Below is a small trained network, with its code and all its weights. Each question gives an input and a class and asks what happens when units are switched off, that is, made to give their printed mean instead of their output.

import numpy as np


def w(rows, s, z=0):
    codes = np.array(rows[::2]) - 128.0
    scale = np.full(codes.shape[1], s)
    scale[-1] = z or s
    return codes * scale


def norm(h):
    return h / np.sqrt((h * h).mean(-1, keepdims=True) + 1e-5)


def f(y):
    return y / 2 * (1 + np.tanh(0.7978845608 * (y + 0.044715 * y**3)))


def log_softmax(a):
    a = a - a.max(-1, keepdims=True)
    return a - np.log(np.exp(a).sum(-1, keepdims=True))


def net(x, mask):
    res = np.array(x, float).reshape(1, 2) / 4 @ E
    u = 0
    for l in range(2):
        y = f(norm(res) @ A[l][:, :-1].T + A[l][:, -1])
        res = res + np.where(mask[u : u + 13], y, B[l][:, -1]) @ B[l][:, :-1]
        u += 13
    return log_softmax(norm(res)[-1] @ U[:, :-1].T + U[:, -1])


A, B = {}, {}
E = w([
[217,200,109,110,188,96],'x0',
[154,132,2,246,145,120],'x1',
],0.0044)
A[0] = w([
[113,93,139,203,99,132,154],'L0N1',
[242,186,107,194,127,198,10],'L0N2',
[107,172,143,78,70,116,129],'L0N3',
[178,132,151,150,110,84,65],'L0N4',
[163,169,171,168,137,73,128],'L0N5',
[221,59,110,205,180,100,111],'L0N6',
[168,224,130,130,179,103,112],'L0N7',
[123,83,88,23,183,134,70],'L0N8',
[179,73,133,23,89,202,113],'L0N9',
[132,141,86,98,99,54,26],'L0N10',
[109,88,145,169,96,213,24],'L0N11',
[100,138,247,90,86,134,237],'L0N12',
[142,189,52,231,2,96,175],'L0N13',
],0.0045,0.0013)
B[0] = w([
[105,216,186,162,126,121,169],'L0N1',
[105,164,126,47,106,134,189],'L0N2',
[184,122,119,102,95,152,145],'L0N3',
[76,70,163,144,153,142,123],'L0N4',
[83,31,100,212,115,159,146],'L0N5',
[111,148,111,166,106,175,198],'L0N6',
[123,161,254,208,146,115,193],'L0N7',
[154,73,61,117,71,142,128],'L0N8',
[105,119,190,162,70,93,163],'L0N9',
[73,106,123,105,141,117,115],'L0N10',
[150,136,108,166,230,147,145],'L0N11',
[154,184,86,188,136,177,245],'L0N12',
[181,103,186,90,67,136,254],'L0N13',
],0.0041,0.0031)
A[1] = w([
[58,104,191,55,146,151,95],'L1N1',
[113,156,213,43,200,145,188],'L1N2',
[178,128,105,99,248,27,58],'L1N3',
[179,132,146,124,98,148,125],'L1N4',
[183,154,114,60,87,117,185],'L1N5',
[133,140,172,113,119,141,135],'L1N6',
[153,180,169,200,111,146,200],'L1N7',
[27,77,129,144,52,129,102],'L1N8',
[179,159,121,101,189,75,25],'L1N9',
[94,101,35,197,105,62,196],'L1N10',
[9,18,91,140,159,154,90],'L1N11',
[149,130,1,150,158,81,154],'L1N12',
[43,33,134,128,111,116,2],'L1N13',
],0.0067,0.00093)
B[1] = w([
[197,161,71,168,88,164,170],'L1N1',
[136,134,64,111,87,183,204],'L1N2',
[56,145,247,246,197,36,163],'L1N3',
[144,73,141,159,198,72,166],'L1N4',
[64,157,110,205,122,129,154],'L1N5',
[95,120,98,112,112,59,160],'L1N6',
[77,47,120,92,167,129,254],'L1N7',
[113,145,135,115,208,65,200],'L1N8',
[62,153,149,202,153,78,158],'L1N9',
[150,186,117,71,73,181,202],'L1N10',
[151,182,253,187,187,42,172],'L1N11',
[112,125,172,37,47,159,191],'L1N12',
[140,149,98,217,227,47,152],'L1N13',
],0.0048,0.005)
U = w([
[93,203,191,191,190,51,215],'0',
[151,198,94,96,5,200,202],'1',
[71,16,97,91,170,128,155],'2',
[192,116,110,104,142,98,14],'3',
[153,136,98,93,149,104,4],'4',
],0.013,0.0043)

Each question gives the input, the list of numbers given to net, and the class t.
The units are the neurons (one row each of A and B). Each row of codes is followed by its name. A weight is (code - 128) times the scale printed after its matrix; where a second scale follows, it is the last column's (A, B and U).
mask holds one flag per neuron, layer by layer. A switched-off neuron (its flag False) gives its mean, the last column of its row in B, instead of its output. The means were averaged over made-up inputs and are rounded, as every weight is.
A unit's drop is (log p(t) with every unit on - log p(t) with that unit switched off) / (log p(t) with every unit on - log p(t) with every unit switched off).
The circuit of an input: a set's keep is (log p(t) with only the set's units on - log p(t) with every unit switched off) / (log p(t) with every unit on - log p(t) with every unit switched off). Starting from the 12 units with the biggest drops (on a tie, the unit counted first), units are removed one at a time, each time the one whose removal leaves the highest keep (on an exact tie, the one counted first), for as long as the keep stays at least 0.8.
circuit, biggest first: the units of the circuit, biggest drop first
top k neurons: the k neurons with the biggest drops, biggest first
top k neurons in layer l: the k neurons of layer l with the biggest drops, biggest first
drop of u: that unit's drop, to one decimal
input [5,-7], class 1: circuit, biggest first -> [L1N2]
input [1,0], class 2: top 2 neurons -> [L0N7, L0N5]
input [-3,0], class 2: top 3 neurons in layer 0 -> [L0N1, L0N5, L0N11]
input [5,-6], class 1: top 2 neurons in layer 0 -> [L0N11, L0N9]
input [-2,-4], class 1: top 2 neurons -> [L1N1, L0N5]
input [-8,7], class 0: top 2 neurons in layer 1 -> [L1N11, L1N8]
input [1,3], class 2: top 2 neurons in layer 0 -> [L0N13, L0N12]
input [-8,8], class 0: top 2 neurons in layer 1 -> [L1N11, L1N8]
input [2,-3], class 2: top 2 neurons -> [L0N12, L0N2]
input [0,1], class 2: top 3 neurons -> [L0N6, L1N10, L1N4]
input [-2,-3], class 2: top 4 neurons in layer 0 -> [L0N12, L0N2, L0N9, L0N13]
input [-2,2], class 2: drop of L0N13 -> 1.0
input [-8,6], class 0: drop of L1N11 -> 0.3
input [-3,-5], class 1: top neuron -> [L1N1]
input [-1,-1], class 2: drop of L1N7 -> 0.3
input [-7,-5], class 0: drop of L0N7 -> 0.0
